Here is a tiny trained network, its code and every weight. The questions are about switching its units off for an input and a class, where a switched-off unit gives its printed mean instead of its output.

import numpy as np


def w(rows, s, z=0):
    codes = np.array(rows[::2]) - 128.0
    scale = np.full(codes.shape[1], s)
    scale[-1] = z or s
    return codes * scale


def f(y):
    return y / 2 * (1 + np.tanh(0.7978845608 * (y + 0.044715 * y**3)))


def log_softmax(a):
    a = a - a.max(-1, keepdims=True)
    return a - np.log(np.exp(a).sum(-1, keepdims=True))


def net(x, mask):
    res = np.array(x, float).reshape(1, 5) / 4 @ E
    y = f(res @ A[0][:, :-1].T + A[0][:, -1])
    res = res + np.where(mask, y, B[0][:, -1]) @ B[0][:, :-1]
    return log_softmax(res[-1] @ U[:, :-1].T + U[:, -1])


A, B = {}, {}
E = w([
[133,47,107,147,2,71,132,114,191],'x0',
[247,155,87,90,124,27,28,250,50],'x1',
[143,184,182,109,62,121,134,196,232],'x2',
[127,124,78,92,108,171,147,123,123],'x3',
[79,119,189,28,124,33,220,192,105],'x4',
],0.0094)
A[0] = w([
[96,219,212,116,156,155,114,15,109,121],'neuron 0',
[77,146,143,83,79,40,223,129,76,213],'neuron 1',
[78,66,152,186,118,75,115,30,179,211],'neuron 2',
[166,84,119,88,165,60,127,167,124,135],'neuron 3',
[195,136,95,123,78,78,85,14,160,28],'neuron 4',
[153,242,101,110,195,167,81,167,118,237],'neuron 5',
[72,192,178,139,182,188,177,72,150,199],'neuron 6',
[41,130,159,31,188,135,231,143,112,253],'neuron 7',
[106,87,106,184,30,67,117,95,137,253],'neuron 8',
[189,98,69,73,111,48,97,149,111,140],'neuron 9',
[67,189,149,69,176,69,149,181,57,211],'neuron 10',
[158,159,136,55,187,138,21,165,93,86],'neuron 11',
[210,138,61,206,143,98,74,45,255,196],'neuron 12',
[92,196,188,39,149,89,168,96,58,188],'neuron 13',
[163,186,171,151,159,178,107,82,138,134],'neuron 14',
],0.0088,0.0033)
B[0] = w([
[89,165,93,152,176,162,167,128,143,196],'neuron 0',
[111,2,147,136,202,53,108,83,182,221],'neuron 1',
[152,82,112,105,70,194,138,113,191,214],'neuron 2',
[149,98,67,73,143,76,121,162,89,175],'neuron 3',
[168,102,136,89,130,137,135,175,74,158],'neuron 4',
[211,168,57,184,168,66,108,115,149,206],'neuron 5',
[119,138,129,179,128,165,215,165,126,234],'neuron 6',
[111,96,175,151,238,142,92,137,157,250],'neuron 7',
[99,32,140,58,81,163,122,169,109,199],'neuron 8',
[100,121,103,132,90,25,146,185,104,192],'neuron 9',
[151,162,160,104,194,96,162,110,159,217],'neuron 10',
[110,109,112,186,175,110,39,109,160,189],'neuron 11',
[147,116,122,170,103,208,169,106,41,211],'neuron 12',
[129,118,197,72,145,130,155,173,175,207],'neuron 13',
[117,175,63,159,144,144,134,79,103,171],'neuron 14',
],0.0093,0.015)
U = w([
[104,180,44,244,130,164,187,104,173,101],'0',
[118,184,230,60,169,193,224,124,135,154],'1',
[152,109,119,106,75,225,172,86,145,225],'2',
[70,42,129,148,110,138,127,103,206,23],'3',
[171,225,53,187,121,96,1,81,110,104],'4',
[155,147,114,133,176,74,86,140,157,193],'5',
[164,102,66,223,34,123,100,208,77,221],'6',
[97,121,95,71,78,21,184,136,120,1],'7',
],0.0087,0.0032)

Each question gives the input, the list of numbers given to net, and the class t.
The units are the neurons (one row each of A and B). Each row of codes is followed by its name. A weight is (code - 128) times the scale printed after its matrix; where a second scale follows, it is the last column's (A, B and U).
mask holds one flag per neuron, in row order. A switched-off neuron (its flag False) gives its mean, the last column of its row in B, instead of its output. The means were averaged over made-up inputs and are rounded, as every weight is.
A unit's drop is (log p(t) with every unit on - log p(t) with that unit switched off) / (log p(t) with every unit on - log p(t) with every unit switched off).
The circuit of an input: a set's keep is (log p(t) with only the set's units on - log p(t) with every unit switched off) / (log p(t) with every unit on - log p(t) with every unit switched off). Starting from the 12 units with the biggest drops (on a tie, the unit counted first), units are removed one at a time, each time the one whose removal leaves the highest keep (on an exact tie, the one counted first), for as long as the keep stays at least 0.8.
units of the circuit, in order: the units of the circuit, biggest drop first
most important unit: the unit with the biggest drop
k most important neurons: the k neurons with the biggest drops, biggest first
drop of u: that unit's drop, to one decimal
input [0,5,5,1,-6], class 4: units of the circuit, in order -> neuron 5; neuron 13
input [6,4,-1,-6,1], class 7: units of the circuit, in order -> neuron 9; neuron 11
input [-1,5,4,6,8], class 5: most important unit -> neuron 7
input [6,3,-2,-8,1], class 7: units of the circuit, in order -> neuron 9; neuron 7
input [6,0,-3,-7,-1], class 2: 2 most important neurons -> neuron 2; neuron 5
input [-7,1,-8,0,-2], class 4: 2 most important neurons -> neuron 5; neuron 11
input [1,0,-6,-4,-4], class 2: 2 most important neurons -> neuron 9; neuron 5
input [5,1,4,-8,-7], class 6: 2 most important neurons -> neuron 10; neuron 13
input [0,4,-4,7,-3], class 4: 2 most important neurons -> neuron 6; neuron 8
input [0,-6,-8,-1,1], class 1: 4 most important neurons -> neuron 5; neuron 11; neuron 1; neuron 6
input [-2,1,-5,3,7], class 5: 3 most important neurons -> neuron 1; neuron 6; neuron 12
input [-8,2,-3,5,6], class 5: 2 most important neurons -> neuron 5; neuron 11
input [-5,1,4,-1,5], class 5: drop of neuron 5 -> 0.3
input [-4,2,4,-8,8], class 5: drop of neuron 1 -> 0.2
input [2,4,0,-4,-8], class 6: most important unit -> neuron 12
input [2,5,-6,-3,2], class 7: drop of neuron 9 -> 0.3
input [-7,1,-5,7,7], class 5: drop of neuron 11 -> 0.4
